Below is a small trained network, with its code and all its weights. Each question gives an input and a class and asks what happens when units are switched off, that is, made to give their printed mean instead of their output.

import numpy as np


def w(rows, s, z=0):
    codes = np.array(rows[::2]) - 128.0
    scale = np.full(codes.shape[1], s)
    scale[-1] = z or s
    return codes * scale


def f(y):
    return y / 2 * (1 + np.tanh(0.7978845608 * (y + 0.044715 * y**3)))


def log_softmax(a):
    a = a - a.max(-1, keepdims=True)
    return a - np.log(np.exp(a).sum(-1, keepdims=True))


def net(x, mask):
    res = np.array(x, float).reshape(1, 6) / 4 @ E
    y = f(res @ A[0][:, :-1].T + A[0][:, -1])
    res = res + np.where(mask, y, B[0][:, -1]) @ B[0][:, :-1]
    return log_softmax(res[-1] @ U[:, :-1].T + U[:, -1])


A, B = {}, {}
E = w([
[161,169,190,143,235,4,25,127,52,140,17],'x0',
[168,81,34,127,19,111,51,208,208,222,54],'x1',
[218,31,180,28,212,179,166,192,137,84,85],'x2',
[70,75,2,111,152,226,98,91,15,134,57],'x3',
[154,163,171,102,105,164,84,131,105,121,125],'x4',
[136,152,119,103,112,118,184,114,120,134,112],'x5',
],0.0077)
A[0] = w([
[95,139,81,166,104,130,115,81,90,134,108,148],'neuron 1',
[110,110,84,108,103,221,150,101,136,125,185,145],'neuron 2',
[86,168,153,127,215,148,180,116,106,109,187,30],'neuron 3',
[99,83,124,106,77,179,136,67,145,116,155,104],'neuron 4',
[153,138,159,121,95,81,163,149,160,74,132,183],'neuron 5',
[122,149,150,152,184,168,125,99,134,119,140,46],'neuron 6',
[130,139,95,117,101,161,148,119,65,97,79,250],'neuron 7',
[174,99,135,88,191,115,170,164,128,153,123,60],'neuron 8',
[168,99,67,138,76,144,96,179,131,191,75,121],'neuron 9',
[145,78,146,55,178,140,138,115,139,141,115,51],'neuron 10',
[147,155,177,142,117,109,127,165,161,100,141,224],'neuron 11',
[85,141,130,102,191,143,127,91,96,64,168,3],'neuron 12',
[163,122,201,63,180,188,161,157,141,144,85,28],'neuron 13',
[136,128,130,122,168,55,134,151,61,111,53,38],'neuron 14',
[126,171,143,130,109,104,150,113,174,122,149,186],'neuron 15',
[136,171,133,144,168,156,150,65,105,109,143,53],'neuron 16',
[112,137,128,128,154,91,107,106,102,95,2,32],'neuron 17',
[157,68,138,85,157,124,152,185,104,105,135,60],'neuron 18',
[147,152,198,143,82,66,156,109,186,132,152,135],'neuron 19',
[85,77,93,65,111,155,124,81,24,131,68,179],'neuron 20',
[146,130,202,142,108,76,134,126,171,147,201,249],'neuron 21',
[115,141,184,152,147,136,160,102,78,86,113,38],'neuron 22',
[96,155,151,191,93,87,110,75,112,181,161,91],'neuron 23',
[133,144,119,171,77,165,172,140,108,101,180,53],'neuron 24',
[70,180,176,145,178,82,65,88,91,173,55,139],'neuron 25',
[171,162,158,152,137,95,137,167,202,124,171,164],'neuron 26',
[114,227,96,160,119,115,141,104,124,166,129,126],'neuron 27',
[172,69,142,75,184,141,181,149,141,171,97,39],'neuron 28',
[66,171,143,178,150,112,149,70,126,111,135,31],'neuron 29',
[105,133,87,132,122,176,96,113,68,153,137,179],'neuron 30',
[134,155,141,125,177,41,85,142,80,160,101,79],'neuron 31',
[154,129,61,105,115,104,90,117,161,207,117,99],'neuron 32',
[157,76,146,101,185,158,116,149,152,120,122,16],'neuron 33',
[69,64,71,164,141,184,105,122,78,71,91,254],'neuron 34',
[180,138,108,104,60,99,105,201,110,157,56,28],'neuron 35',
[91,132,122,122,86,179,131,170,164,61,164,100],'neuron 36',
],0.0096,0.0008)
B[0] = w([
[138,178,114,180,156,151,76,56,142,140,166,195],'neuron 1',
[153,52,86,38,143,69,174,167,50,157,142,225],'neuron 2',
[106,110,226,161,48,72,166,186,174,121,61,240],'neuron 3',
[155,76,83,62,109,116,169,131,95,137,162,194],'neuron 4',
[157,107,113,151,196,111,118,83,143,61,99,201],'neuron 5',
[101,124,179,145,96,86,145,157,198,153,124,173],'neuron 6',
[167,132,122,141,180,135,95,78,116,117,62,185],'neuron 7',
[111,143,126,154,122,182,71,130,89,90,187,198],'neuron 8',
[142,152,225,180,114,80,151,176,213,117,66,238],'neuron 9',
[66,222,113,124,148,175,65,110,85,152,193,195],'neuron 10',
[216,139,65,118,176,104,111,88,116,89,112,203],'neuron 11',
[92,148,253,173,138,89,169,205,204,148,29,223],'neuron 12',
[67,162,103,137,98,172,109,86,99,137,132,231],'neuron 13',
[153,42,126,99,105,157,170,134,86,109,202,222],'neuron 14',
[155,112,129,133,172,138,74,134,89,132,132,192],'neuron 15',
[99,147,133,191,101,78,102,204,201,156,66,199],'neuron 16',
[142,8,94,64,132,107,180,162,81,166,127,217],'neuron 17',
[100,156,126,175,152,155,24,71,118,201,219,201],'neuron 18',
[156,122,129,135,164,114,89,66,126,48,81,249],'neuron 19',
[188,133,97,156,214,122,132,46,144,58,54,242],'neuron 20',
[159,119,115,141,188,92,130,80,59,94,92,251],'neuron 21',
[128,125,169,171,58,92,132,190,130,135,78,206],'neuron 22',
[91,155,101,187,140,213,53,92,66,172,189,224],'neuron 23',
[104,117,141,109,103,112,182,153,88,135,188,194],'neuron 24',
[142,81,89,69,76,133,185,129,97,144,204,254],'neuron 25',
[157,141,74,94,226,100,177,121,145,47,47,237],'neuron 26',
[64,140,77,184,113,215,50,80,100,181,164,202],'neuron 27',
[53,218,103,134,97,204,52,137,133,189,152,215],'neuron 28',
[87,191,139,133,115,105,132,148,145,152,129,211],'neuron 29',
[158,123,118,106,192,164,91,90,114,99,113,194],'neuron 30',
[172,92,80,24,46,116,192,151,90,152,180,232],'neuron 31',
[84,171,184,160,39,151,140,163,188,130,65,202],'neuron 32',
[122,179,165,116,101,165,71,129,127,138,192,195],'neuron 33',
[187,124,120,164,185,92,87,110,135,77,61,233],'neuron 34',
[91,125,210,140,97,97,168,132,188,142,120,224],'neuron 35',
[111,53,107,55,84,86,177,163,70,156,193,195],'neuron 36',
],0.006,0.0097)
U = w([
[221,131,82,155,247,108,131,56,132,72,46,254],'0',
[158,40,84,70,82,107,207,150,94,143,193,146],'1',
[96,164,193,186,59,97,159,188,223,140,44,18],'2',
[57,226,85,179,119,165,52,70,104,163,194,72],'3',
],0.011,0.00073)

Each question gives the input, the list of numbers given to net, and the class t.
The units are the neurons (one row each of A and B). Each row of codes is followed by its name. A weight is (code - 128) times the scale printed after its matrix; where a second scale follows, it is the last column's (A, B and U).
mask holds one flag per neuron, in row order. A switched-off neuron (its flag False) gives its mean, the last column of its row in B, instead of its output. The means were averaged over made-up inputs and are rounded, as every weight is.
A unit's drop is (log p(t) with every unit on - log p(t) with that unit switched off) / (log p(t) with every unit on - log p(t) with every unit switched off).
The circuit of an input: a set's keep is (log p(t) with only the set's units on - log p(t) with every unit switched off) / (log p(t) with every unit on - log p(t) with every unit switched off). Starting from the 12 units with the biggest drops (on a tie, the unit counted first), units are removed one at a time, each time the one whose removal leaves the highest keep (on an exact tie, the one counted first), for as long as the keep stays at least 0.8.
circuit, biggest first: the units of the circuit, biggest drop first
top k neurons: the k neurons with the biggest drops, biggest first
drop of u: that unit's drop, to one decimal
input [-2,7,2,6,4,3], class 2: circuit, biggest first -> [neuron 9]
input [0,1,2,0,4,1], class 3: top 2 neurons -> [neuron 3; neuron 12]
input [-6,7,-3,-7,8,0], class 0: circuit, biggest first -> [neuron 26; neuron 21]
input [-2,-1,-2,0,4,-3], class 1: circuit, biggest first -> [neuron 28; neuron 20]
input [7,1,-2,6,-5,-7], class 1: top 2 neurons -> [neuron 25; neuron 31]
input [-6,3,7,-5,7,5], class 3: circuit, biggest first -> [neuron 28; neuron 18]
input [-2,-7,-5,-8,1,-3], class 0: top 2 neurons -> [neuron 21; neuron 19]
input [-5,-5,8,-8,0,-8], class 0: top 2 neurons -> [neuron 26; neuron 21]
input [8,-4,4,-7,-8,1], class 1: top 3 neurons -> [neuron 31; neuron 14; neuron 25]
input [4,7,7,1,1,-4], class 2: top 2 neurons -> [neuron 9; neuron 35]
input [4,5,3,4,-8,5], class 2: top 3 neurons -> [neuron 9; neuron 32; neuron 35]
input [0,5,-6,-3,4,8], class 3: top 2 neurons -> [neuron 27; neuron 23]
input [7,-3,-2,-5,1,-8], class 1: top 2 neurons -> [neuron 31; neuron 25]
input [6,-3,-5,-5,4,6], class 1: circuit, biggest first -> [neuron 25]
input [-8,8,-2,-6,0,8], class 1: top 2 neurons -> [neuron 36; neuron 2]
input [-4,-1,6,5,0,4], class 3: top 3 neurons -> [neuron 28; neuron 10; neuron 18]
input [-5,7,-8,-6,2,-8], class 3: top 4 neurons -> [neuron 23; neuron 27; neuron 3; neuron 12]
input [-6,8,-1,3,1,3], class 2: top 2 neurons -> [neuron 9; neuron 32]
input [-1,-4,8,-7,0,7], class 3: top 4 neurons -> [neuron 28; neuron 13; neuron 18; neuron 10]
input [-6,-8,-4,-4,-4,8], class 2: circuit, biggest first -> [neuron 3]
input [8,3,2,-6,8,-8], class 1: top 2 neurons -> [neuron 31; neuron 25]
input [-5,-7,4,0,-5,4], class 2: drop of neuron 12 -> 0.1
input [2,-6,-5,-5,0,8], class 2: drop of neuron 16 -> 0.4
input [-6,-1,-5,-1,-8,2], class 1: drop of neuron 2 -> 0.3
input [-4,0,7,3,1,3], class 3: drop of neuron 7 -> 0.0
